Below are the code and all the weights of a small trained network. Each question names an input and a target symbol and asks about switching units off, where a switched-off unit gives its printed mean instead of its output.

import numpy as np


def w(rows, s, z=0):
    codes = np.array(rows[::2]) - 128.0
    scale = np.full(codes.shape[1], s)
    scale[-1] = z or s
    return codes * scale


def norm(h):
    return h / np.sqrt((h * h).mean(-1, keepdims=True) + 1e-5)


def f(y):
    return np.maximum(y, 0)


def softmax(a):
    e = np.exp(a - a.max(-1, keepdims=True))
    return e / e.sum(-1, keepdims=True)


def log_softmax(a):
    a = a - a.max(-1, keepdims=True)
    return a - np.log(np.exp(a).sum(-1, keepdims=True))


def net(x, mask):
    ids = ['ΞΣΦΨΩαβγδεζθμπτ'.index(c) for c in x.split()]
    T = len(ids)
    res = E[ids] + P[:T]
    u = 0
    for l in range(3):
        q, k, v = (norm(res) @ M[l].T for M in (Q, K, V))
        z = softmax(np.where(np.tri(T) > 0, q @ k.T / 3**0.5, -1e9)) @ v
        res = res + np.where(mask[u], z, O[l][:, -1]) @ O[l][:, :-1]
        u += 1
        y = f(norm(res) @ A[l][:, :-1].T + A[l][:, -1])
        res = res + np.where(mask[u : u + 4], y, B[l][:, -1]) @ B[l][:, :-1]
        u += 4
    return log_softmax(norm(res)[-1] @ U[:, :-1].T + U[:, -1])


Q, K, V, O, A, B = {}, {}, {}, {}, {}, {}
E = w([
[149,138,135],'Ξ',
[167,104,123],'Σ',
[149,134,133],'Φ',
[81,65,91],'Ψ',
[119,123,168],'Ω',
[192,89,117],'α',
[168,103,131],'β',
[102,134,136],'γ',
[106,89,134],'δ',
[186,101,108],'ε',
[50,151,98],'ζ',
[123,116,188],'θ',
[117,157,102],'μ',
[87,132,2],'π',
[145,226,190],'τ',
],0.023)
P = w([
[94,150,131],'0',
[147,129,255],'1',
[193,143,229],'2',
[120,207,167],'3',
[116,105,89],'4',
[178,87,80],'5',
[203,65,95],'6',
[168,118,116],'7',
[178,103,130],'8',
[246,59,114],'9',
[245,40,112],'10',
[150,173,215],'11',
[138,166,196],'12',
],0.0054)
Q[0] = w([
[138,23,55],'0.h1',
[136,2,223],'0.h1',
[125,214,164],'0.h1',
],0.0079)
K[0] = w([
[178,126,211],'0.h1',
[63,201,217],'0.h1',
[29,3,72],'0.h1',
],0.0056)
V[0] = w([
[131,78,52],'0.h1',
[235,147,255],'0.h1',
[165,42,188],'0.h1',
],0.0082)
O[0] = w([
[190,235,79,71],'0.h1',
[184,152,186,254],'0.h1',
[2,106,162,191],'0.h1',
],0.0076,0.0048)
A[0] = w([
[106,228,248,144],'0.n1',
[134,63,91,167],'0.n2',
[19,121,3,184],'0.n3',
[96,34,16,7],'0.n4',
],0.0051,0.0011)
B[0] = w([
[62,58,84,252],'0.n1',
[51,104,253,175],'0.n2',
[193,136,84,185],'0.n3',
[179,157,179,160],'0.n4',
],0.011,0.0033)
Q[1] = w([
[137,35,72],'1.h1',
[132,128,118],'1.h1',
[5,2,173],'1.h1',
],0.0055)
K[1] = w([
[61,154,6],'1.h1',
[80,69,3],'1.h1',
[154,192,140],'1.h1',
],0.0073)
V[1] = w([
[163,103,56],'1.h1',
[4,183,156],'1.h1',
[154,254,138],'1.h1',
],0.0085)
O[1] = w([
[119,66,156,35],'1.h1',
[142,142,180,153],'1.h1',
[253,160,175,3],'1.h1',
],0.014,0.0028)
A[1] = w([
[122,169,205,174],'1.n1',
[115,60,112,112],'1.n2',
[157,234,198,253],'1.n3',
[84,246,130,201],'1.n4',
],0.012,0.0053)
B[1] = w([
[181,10,58,249],'1.n1',
[104,124,170,235],'1.n2',
[144,3,73,255],'1.n3',
[216,51,134,255],'1.n4',
],0.012,0.0045)
Q[2] = w([
[98,125,61],'2.h1',
[149,154,109],'2.h1',
[159,2,114],'2.h1',
],0.018)
K[2] = w([
[166,130,89],'2.h1',
[66,105,159],'2.h1',
[146,254,118],'2.h1',
],0.0091)
V[2] = w([
[174,162,197],'2.h1',
[170,130,252],'2.h1',
[174,86,117],'2.h1',
],0.018)
O[2] = w([
[98,128,70,2],'2.h1',
[23,32,104,15],'2.h1',
[148,112,254,210],'2.h1',
],0.0096)
A[2] = w([
[203,193,2,220],'2.n1',
[104,187,162,157],'2.n2',
[75,119,19,77],'2.n3',
[197,135,80,250],'2.n4',
],0.01,0.0018)
B[2] = w([
[163,154,207,186],'2.n1',
[254,155,111,167],'2.n2',
[14,55,69,131],'2.n3',
[126,125,203,254],'2.n4',
],0.0065,0.0032)
U = w([
[148,160,57,95],'Ξ',
[156,175,57,29],'Σ',
[199,157,132,93],'Φ',
[112,190,109,59],'Ψ',
[98,130,93,43],'Ω',
[169,126,99,51],'α',
[121,139,134,90],'β',
[126,139,103,80],'γ',
[55,96,183,230],'δ',
[126,109,147,82],'ε',
[168,144,135,142],'ζ',
[109,82,160,170],'θ',
[225,158,137,204],'μ',
[130,203,160,3],'π',
[219,4,86,203],'τ',
],0.015,0.0044)

Each question gives the input, a string of symbols that net reads in full, and the target symbol t.
The units are the heads (3 rows each of Q, K, V and O) and the neurons (one row each of A and B). Each row of codes is followed by its name. A weight is (code - 128) times the scale printed after its matrix; where a second scale follows, it is the last column's (O, A, B and U).
mask holds one flag per unit, layer by layer, with each layer's heads first. A switched-off unit (its flag False) gives its mean, the last column of its rows in O or B, instead of its output. The means were averaged over made-up inputs and are rounded, as every weight is.
A unit's drop is (log p(t) with every unit on - log p(t) with that unit switched off) / (log p(t) with every unit on - log p(t) with every unit switched off).
The circuit of an input: a set's keep is (log p(t) with only the set's units on - log p(t) with every unit switched off) / (log p(t) with every unit on - log p(t) with every unit switched off). Starting from the 12 units with the biggest drops (on a tie, the unit counted first), units are removed one at a time, each time the one whose removal leaves the highest keep (on an exact tie, the one counted first), for as long as the keep stays at least 0.8.
circuit, biggest first: the units of the circuit, biggest drop first
most important unit: the unit with the biggest drop
k most important neurons: the k neurons with the biggest drops, biggest first
k most important neurons of layer l: the k neurons of layer l with the biggest drops, biggest first
drop when u is switched off: that unit's drop, to one decimal
input δ Ω δ, target δ: 2 most important neurons of layer 1	(1.n3 1.n4)
input δ τ Φ γ, target τ: circuit, biggest first	(1.h1 1.n3)
input τ α δ Ψ Ω α β τ δ α α δ α, target δ: most important unit	2.h1
input δ τ ζ, target τ: circuit, biggest first	(1.h1 1.n3)
input γ δ π δ ζ δ δ ζ Ω, target μ: circuit, biggest first	(2.h1 0.h1)
input π δ Ω μ α, target μ: circuit, biggest first	(2.h1 1.n3)
input Φ α τ θ Φ π γ δ, target μ: 3 most important neurons	(0.n3 1.n3 1.n1)
input β δ β δ Φ β, target δ: 3 most important neurons	(1.n2 0.n3 1.n1)
input β γ δ Ξ, target δ: 2 most important neurons	(0.n1 1.n3)
input δ α ζ β Σ τ ε Ξ δ δ Ψ α, target δ: 3 most important neurons	(1.n4 1.n1 1.n3)
input α α δ δ Σ τ Φ α δ Ξ, target δ: 2 most important neurons	(1.n2 0.n1)
input θ Σ μ δ Φ γ, target δ: 3 most important neurons	(0.n1 1.n1 1.n3)
input ε ε β δ δ δ α Σ, target δ: 3 most important neurons	(1.n1 1.n2 1.n3)
input π α Φ Φ δ Φ Ξ β Ω γ δ ζ, target μ: 2 most important neurons	(1.n4 0.n3)
input τ δ δ δ β δ δ θ θ μ ζ, target μ: most important unit	1.n3
input Φ Φ δ ζ θ δ π γ Ω Σ, target μ: 4 most important neurons	(0.n3 1.n3 1.n1 0.n1)
input μ Φ Σ δ Φ Φ δ Φ α δ δ δ Σ, target δ: 2 most important neurons	(0.n1 1.n1)
input δ Σ β, target δ: drop when 1.n1 is switched off	0.2
input δ π δ α Ω δ τ γ ε, target μ: drop when 0.h1 is switched off	0.1
input δ π α β δ ε, target μ: drop when 2.n4 is switched off	0.0
input θ Φ δ δ, target δ: most important neuron	(1.n3)
